Below are the code and all the weights of a small trained network. Each question names an input and a class and asks about switching units off, where a switched-off unit gives its printed mean instead of its output.

import numpy as np


def w(rows, s, z=0):
    codes = np.array(rows[::2]) - 128.0
    scale = np.full(codes.shape[1], s)
    scale[-1] = z or s
    return codes * scale


def norm(h):
    return h / np.sqrt((h * h).mean(-1, keepdims=True) + 1e-5)


def f(y):
    return np.maximum(y, 0)


def log_softmax(a):
    a = a - a.max(-1, keepdims=True)
    return a - np.log(np.exp(a).sum(-1, keepdims=True))


def net(x, mask):
    res = np.array(x, float).reshape(1, 8) / 4 @ E
    u = 0
    for l in range(3):
        y = f(norm(res) @ A[l][:, :-1].T + A[l][:, -1])
        res = res + np.where(mask[u : u + 10], y, B[l][:, -1]) @ B[l][:, :-1]
        u += 10
    return log_softmax(norm(res)[-1] @ U[:, :-1].T + U[:, -1])


A, B = {}, {}
E = w([
[213,101,82,96,142,85,139,175,173,156],'x0',
[122,103,121,231,144,40,114,115,2,105],'x1',
[144,134,114,93,135,149,124,117,93,140],'x2',
[60,70,27,199,236,179,9,126,116,170],'x3',
[151,174,111,92,119,135,86,110,98,130],'x4',
[176,207,58,142,219,139,152,109,114,94],'x5',
[210,81,194,122,183,173,86,134,116,81],'x6',
[115,120,136,108,100,127,112,149,119,129],'x7',
],0.0043)
A[0] = w([
[154,173,11,141,111,119,184,185,119,161,187],'0.n1',
[175,78,172,155,191,175,91,155,106,19,136],'0.n2',
[57,165,66,177,54,107,197,187,78,223,98],'0.n3',
[162,188,210,82,129,62,198,118,135,63,121],'0.n4',
[135,107,57,241,137,56,127,134,22,135,37],'0.n5',
[101,116,114,106,135,136,91,62,164,104,24],'0.n6',
[60,201,186,164,197,173,138,47,126,133,180],'0.n7',
[130,182,103,132,137,252,143,156,211,150,4],'0.n8',
[125,3,147,189,103,111,121,86,48,133,74],'0.n9',
[162,146,80,110,174,138,89,127,145,121,173],'0.n10',
],0.0051,0.002)
B[0] = w([
[119,95,145,110,111,101,122,8,237,36,195],'0.n1',
[83,126,86,128,3,144,123,139,183,61,224],'0.n2',
[126,76,6,83,21,237,138,67,139,101,202],'0.n3',
[90,30,148,7,200,40,164,176,116,150,255],'0.n4',
[217,187,152,171,65,103,170,180,133,154,234],'0.n5',
[113,123,116,127,155,146,120,158,22,150,140],'0.n6',
[100,104,175,126,142,21,97,21,176,35,212],'0.n7',
[193,198,215,226,112,159,154,117,89,225,194],'0.n8',
[145,170,96,40,99,151,122,142,106,194,213],'0.n9',
[118,6,192,140,130,88,116,132,150,152,192],'0.n10',
],0.0049,0.0047)
A[1] = w([
[201,37,198,103,122,118,118,173,200,169,227],'1.n1',
[128,239,194,135,170,213,177,178,182,226,43],'1.n2',
[99,144,197,121,115,138,96,115,52,37,138],'1.n3',
[209,84,165,131,110,187,63,197,108,6,52],'1.n4',
[146,151,161,89,177,192,148,143,211,135,44],'1.n5',
[84,122,74,217,199,163,45,100,91,169,21],'1.n6',
[71,134,226,109,139,162,118,182,168,191,104],'1.n7',
[178,113,116,136,200,71,147,65,177,75,11],'1.n8',
[131,93,133,157,3,52,147,191,47,154,200],'1.n9',
[197,91,185,176,113,108,141,125,80,156,57],'1.n10',
],0.0058,0.0012)
B[1] = w([
[46,129,28,175,142,78,71,60,158,95,255],'1.n1',
[196,223,118,222,141,161,81,242,56,221,161],'1.n2',
[108,102,149,159,109,191,160,70,155,123,178],'1.n3',
[99,175,42,82,37,181,197,97,155,74,185],'1.n4',
[149,218,124,230,85,153,149,135,112,184,177],'1.n5',
[180,3,214,86,189,111,247,242,172,151,179],'1.n6',
[110,153,113,172,125,77,119,123,45,141,179],'1.n7',
[74,141,79,117,208,86,5,79,90,143,185],'1.n8',
[154,189,143,126,242,198,101,71,94,179,233],'1.n9',
[137,190,16,224,113,108,102,145,136,115,156],'1.n10',
],0.0052,0.0069)
A[2] = w([
[71,144,227,138,92,193,87,116,165,163,135],'2.n1',
[128,141,74,163,134,86,199,135,2,73,142],'2.n2',
[130,116,152,46,149,153,160,124,83,174,156],'2.n3',
[158,133,155,101,140,158,165,186,116,55,4],'2.n4',
[136,64,90,151,180,135,50,197,157,168,74],'2.n5',
[174,172,220,62,125,62,224,179,115,96,115],'2.n6',
[172,184,138,117,80,44,180,136,57,110,153],'2.n7',
[116,140,95,139,157,149,108,45,162,106,88],'2.n8',
[59,79,57,157,155,74,82,169,143,130,132],'2.n9',
[88,183,149,108,119,123,105,123,214,123,107],'2.n10',
],0.0055,0.0029)
B[2] = w([
[126,211,84,163,197,87,126,155,41,79,199],'2.n1',
[171,141,121,189,109,218,71,195,172,154,220],'2.n2',
[73,70,126,122,163,99,73,125,127,72,184],'2.n3',
[142,115,113,119,165,186,104,104,197,89,130],'2.n4',
[122,73,211,117,174,78,166,151,100,169,211],'2.n5',
[121,1,208,132,188,113,105,213,154,172,194],'2.n6',
[114,112,126,164,178,171,130,215,167,168,226],'2.n7',
[114,141,86,68,65,114,66,109,82,55,245],'2.n8',
[90,146,206,2,147,133,124,54,134,136,252],'2.n9',
[181,156,76,180,103,199,90,115,90,150,197],'2.n10',
],0.006,0.0038)
U = w([
[117,15,223,78,229,73,173,213,191,176,110],'0',
[219,254,98,239,136,164,150,233,110,211,46],'1',
[87,139,88,97,168,94,84,97,123,119,238],'2',
[101,124,36,86,73,183,169,97,206,25,4],'3',
[114,144,113,105,153,116,105,106,147,114,195],'4',
[104,139,114,119,161,92,128,82,152,73,146],'5',
],0.0062,0.0019)

Each question gives the input, the list of numbers given to net, and the class t.
The units are the neurons (one row each of A and B). Each row of codes is followed by its name. A weight is (code - 128) times the scale printed after its matrix; where a second scale follows, it is the last column's (A, B and U).
mask holds one flag per neuron, layer by layer. A switched-off neuron (its flag False) gives its mean, the last column of its row in B, instead of its output. The means were averaged over made-up inputs and are rounded, as every weight is.
A unit's drop is (log p(t) with every unit on - log p(t) with that unit switched off) / (log p(t) with every unit on - log p(t) with every unit switched off).
The circuit of an input: a set's keep is (log p(t) with only the set's units on - log p(t) with every unit switched off) / (log p(t) with every unit on - log p(t) with every unit switched off). Starting from the 12 units with the biggest drops (on a tie, the unit counted first), units are removed one at a time, each time the one whose removal leaves the highest keep (on an exact tie, the one counted first), for as long as the keep stays at least 0.8.
circuit, biggest first: the units of the circuit, biggest drop first
top k neurons: the k neurons with the biggest drops, biggest first
k most important neurons of layer l: the k neurons of layer l with the biggest drops, biggest first
input [-5,-7,6,8,1,-2,6,4], class 0: circuit, biggest first	[1.n6 2.n5]
input [-5,3,-7,8,-5,6,7,-8], class 0: 2 most important neurons of layer 1	[1.n6 1.n1]
input [3,2,1,-8,5,2,-7,-8], class 0: top neuron	[0.n4]
input [7,7,-6,5,1,-2,1,2], class 1: 2 most important neurons of layer 0	[0.n5 0.n4]
input [-6,-6,-1,5,-4,-1,-1,-1], class 1: circuit, biggest first	[0.n8 1.n2]
input [5,2,2,2,-2,-1,-5,-4], class 3: top 2 neurons	[0.n3 0.n1]
input [-4,1,-3,-6,3,0,-6,1], class 0: top 2 neurons	[0.n4 1.n1]
input [-2,1,-6,-1,1,2,8,4], class 3: top 2 neurons	[0.n2 1.n4]
input [-1,3,7,2,7,3,-8,-7], class 3: circuit, biggest first	[0.n3 0.n1]
input [4,-6,4,-5,-5,0,-6,3], class 1: 2 most important neurons of layer 2	[2.n10 2.n9]
input [-7,2,-6,-7,-3,7,-1,-2], class 0: circuit, biggest first	[0.n4 2.n6]
input [5,6,-1,-5,4,1,-7,6], class 3: top 3 neurons	[0.n3 0.n1 1.n6]
input [7,-8,-2,-4,1,6,-5,5], class 1: circuit, biggest first	[0.n8 1.n2]
input [2,5,3,-7,2,-5,-4,7], class 0: circuit, biggest first	[2.n6]
input [-3,8,-2,-4,2,6,-4,7], class 1: top 2 neurons	[0.n5 1.n1]
input [0,6,0,-5,3,3,-7,-7], class 3: top 3 neurons	[0.n3 0.n1 1.n6]
input [4,8,8,-2,6,4,-5,-5], class 1: top 3 neurons	[0.n5 1.n1 2.n2]
input [7,-7,-6,-8,2,-2,-1,1], class 0: top 2 neurons	[0.n4 2.n6]
input [-6,5,8,6,5,6,-4,-5], class 0: 3 most important neurons of layer 1	[1.n6 1.n4 1.n1]
input [5,2,3,-3,-1,-1,-8,4], class 3: top neuron	[0.n3]
input [7,8,3,-7,2,-8,4,-7], class 1: 2 most important neurons of layer 2	[2.n2 2.n9]
input [0,5,-7,2,-2,3,6,-1], class 3: 2 most important neurons of layer 0	[0.n2 0.n8]
